Below are the code and all the weights of a small trained network. Each question names an input and a target symbol and asks about switching units off, where a switched-off unit gives its printed mean instead of its output.

import numpy as np


def w(rows, s, z=0):
    codes = np.array(rows[::2]) - 128.0
    scale = np.full(codes.shape[1], s)
    scale[-1] = z or s
    return codes * scale


def f(y):
    return y / 2 * (1 + np.tanh(0.7978845608 * (y + 0.044715 * y**3)))


def softmax(a):
    e = np.exp(a - a.max(-1, keepdims=True))
    return e / e.sum(-1, keepdims=True)


def log_softmax(a):
    a = a - a.max(-1, keepdims=True)
    return a - np.log(np.exp(a).sum(-1, keepdims=True))


def net(x, mask):
    ids = ['ΔΞΦαβγεζμ'.index(c) for c in x.split()]
    T = len(ids)
    res = E[ids] + P[:T]
    r = res
    for j in range(3):
        rows = slice(3 * j, 3 * j + 3)
        q, k, v = (r @ M[0][rows].T for M in (Q, K, V))
        z = softmax(np.where(np.tri(T) > 0, q @ k.T / 3**0.5, -1e9)) @ v
        o = O[0][rows]
        res = res + np.where(mask[j], z, o[:, -1]) @ o[:, :-1]
    y = f(res @ A[0][:, :-1].T + A[0][:, -1])
    res = res + np.where(mask[3:7], y, B[0][:, -1]) @ B[0][:, :-1]
    return log_softmax(res[-1] @ U[:, :-1].T + U[:, -1])


Q, K, V, O, A, B = {}, {}, {}, {}, {}, {}
E = w([
[157,129,34,128,86,120],'Δ',
[61,130,206,111,131,118],'Ξ',
[191,151,108,98,153,249],'Φ',
[130,134,68,112,215,213],'α',
[133,122,134,30,61,72],'β',
[165,118,110,112,149,47],'γ',
[134,75,191,234,86,113],'ε',
[227,112,212,107,195,165],'ζ',
[212,135,99,153,165,215],'μ',
],0.02)
P = w([
[68,2,69,151,152,146],'0',
[126,107,124,119,129,120],'1',
[127,122,122,125,126,120],'2',
[124,128,124,133,125,120],'3',
[122,139,127,137,126,123],'4',
[129,160,125,146,116,126],'5',
[124,161,129,151,117,127],'6',
],0.016)
Q[0] = w([
[165,51,142,196,176,168],'head 0',
[40,105,180,106,10,99],'head 0',
[192,86,69,119,72,176],'head 0',
[93,121,176,87,73,119],'head 1',
[93,68,133,140,155,194],'head 1',
[202,136,115,51,195,218],'head 1',
[17,143,111,199,87,52],'head 2',
[75,162,133,89,81,175],'head 2',
[103,112,140,165,112,148],'head 2',
],0.012)
K[0] = w([
[91,59,165,200,122,172],'head 0',
[120,238,188,133,70,164],'head 0',
[144,101,82,126,69,167],'head 0',
[90,163,172,95,130,159],'head 1',
[186,88,129,100,167,174],'head 1',
[130,5,94,79,132,165],'head 1',
[159,183,132,128,88,104],'head 2',
[99,89,156,77,92,163],'head 2',
[99,188,161,158,113,166],'head 2',
],0.012)
V[0] = w([
[136,135,90,53,122,220],'head 0',
[115,81,178,136,27,206],'head 0',
[192,78,78,161,44,109],'head 0',
[248,146,200,103,144,165],'head 1',
[128,102,182,106,98,75],'head 1',
[115,169,100,168,52,98],'head 1',
[142,150,176,35,64,126],'head 2',
[137,132,134,143,125,138],'head 2',
[50,156,136,107,110,92],'head 2',
],0.012)
O[0] = w([
[42,136,118,102,112,77,182],'head 0',
[78,22,95,207,123,88,150],'head 0',
[152,118,143,159,250,72,254],'head 0',
[104,105,221,93,199,114,33],'head 1',
[167,79,124,62,95,119,169],'head 1',
[155,134,128,173,130,103,25],'head 1',
[159,134,226,107,104,86,17],'head 2',
[127,81,108,128,168,120,108],'head 2',
[167,171,167,165,97,171,24],'head 2',
],0.013,0.0061)
A[0] = w([
[11,132,218,159,103,147,120],'neuron 0',
[191,153,254,196,151,193,123],'neuron 1',
[174,182,177,42,142,122,2],'neuron 2',
[104,36,165,140,25,95,112],'neuron 3',
],0.0087,0.0083)
B[0] = w([
[140,79,179,169,77,89,187],'neuron 0',
[129,87,8,108,148,166,167],'neuron 1',
[66,149,151,232,132,97,191],'neuron 2',
[142,181,126,131,174,156,254],'neuron 3',
],0.013,0.0073)
U = w([
[138,245,195,206,159,98,129],'Δ',
[126,142,189,142,74,184,255],'Ξ',
[106,130,156,127,77,99,125],'Φ',
[111,179,130,94,92,129,88],'α',
[192,109,56,2,28,3,184],'β',
[167,186,161,72,164,183,72],'γ',
[153,121,166,143,130,145,65],'ε',
[135,122,176,54,140,156,133],'ζ',
[95,180,178,127,184,148,33],'μ',
],0.0062,0.0056)

Each question gives the input, a string of symbols that net reads in full, and the target symbol t.
The units are the heads (3 rows each of Q, K, V and O) and the neurons (one row each of A and B). Each row of codes is followed by its name. A weight is (code - 128) times the scale printed after its matrix; where a second scale follows, it is the last column's (O, A, B and U).
mask holds one flag per unit, heads first, then neurons. A switched-off unit (its flag False) gives its mean, the last column of its rows in O or B, instead of its output. The means were averaged over made-up inputs and are rounded, as every weight is.
A unit's drop is (log p(t) with every unit on - log p(t) with that unit switched off) / (log p(t) with every unit on - log p(t) with every unit switched off).
The circuit of an input: a set's keep is (log p(t) with only the set's units on - log p(t) with every unit switched off) / (log p(t) with every unit on - log p(t) with every unit switched off). Starting from all 7 units, units are removed one at a time, each time the one whose removal leaves the highest keep (on an exact tie, the one counted first), for as long as the keep stays at least 0.8.
units of the circuit, in order: the units of the circuit, biggest drop first
most important unit: the unit with the biggest drop
k most important neurons: the k neurons with the biggest drops, biggest first
which heads matter: for each layer, one digit per head in row order, 1 if its drop is at least 0.15 and else 0, layers parted by /
input β Δ β ζ α γ γ, target Δ: which heads matter -> 111
input Δ Φ γ β ζ, target Δ: which heads matter -> 110
input ζ α γ Φ, target ζ: which heads matter -> 011
input ζ γ μ β α, target ζ: which heads matter -> 010
input α γ Φ, target α: which heads matter -> 111
input Φ β Ξ μ, target Φ: units of the circuit, in order -> [head 0; head 1; neuron 0]
input Ξ β ζ, target Ξ: units of the circuit, in order -> [head 0; head 2]
input β Δ γ γ β ζ α, target β: which heads matter -> 010
input μ ζ ζ Δ Φ α, target μ: which heads matter -> 011
input Δ γ Φ μ α Φ, target Δ: units of the circuit, in order -> [head 0; head 1]
input γ ζ β β ζ, target γ: most important neuron -> [neuron 1]
input μ γ Φ, target μ: units of the circuit, in order -> [head 1; head 2]
input Φ ζ μ β Φ, target Φ: 2 most important neurons -> [neuron 0; neuron 3]
input Ξ α μ Ξ Δ α, target Ξ: units of the circuit, in order -> [head 0; head 2]
input Δ γ Ξ Δ μ γ γ, target Δ: which heads matter -> 100
input Ξ β Ξ μ, target Ξ: units of the circuit, in order -> [head 0; head 2]
input γ Φ ε α Ξ, target Ξ: which heads matter -> 100
input ε β μ β γ γ ζ, target ε: which heads matter -> 100
input μ α Δ μ Ξ Δ, target Δ: which heads matter -> 110
input β Δ γ γ β β Φ, target β: most important unit -> head 1
input Δ β β μ μ β β, target Δ: units of the circuit, in order -> [head 2; neuron 2]
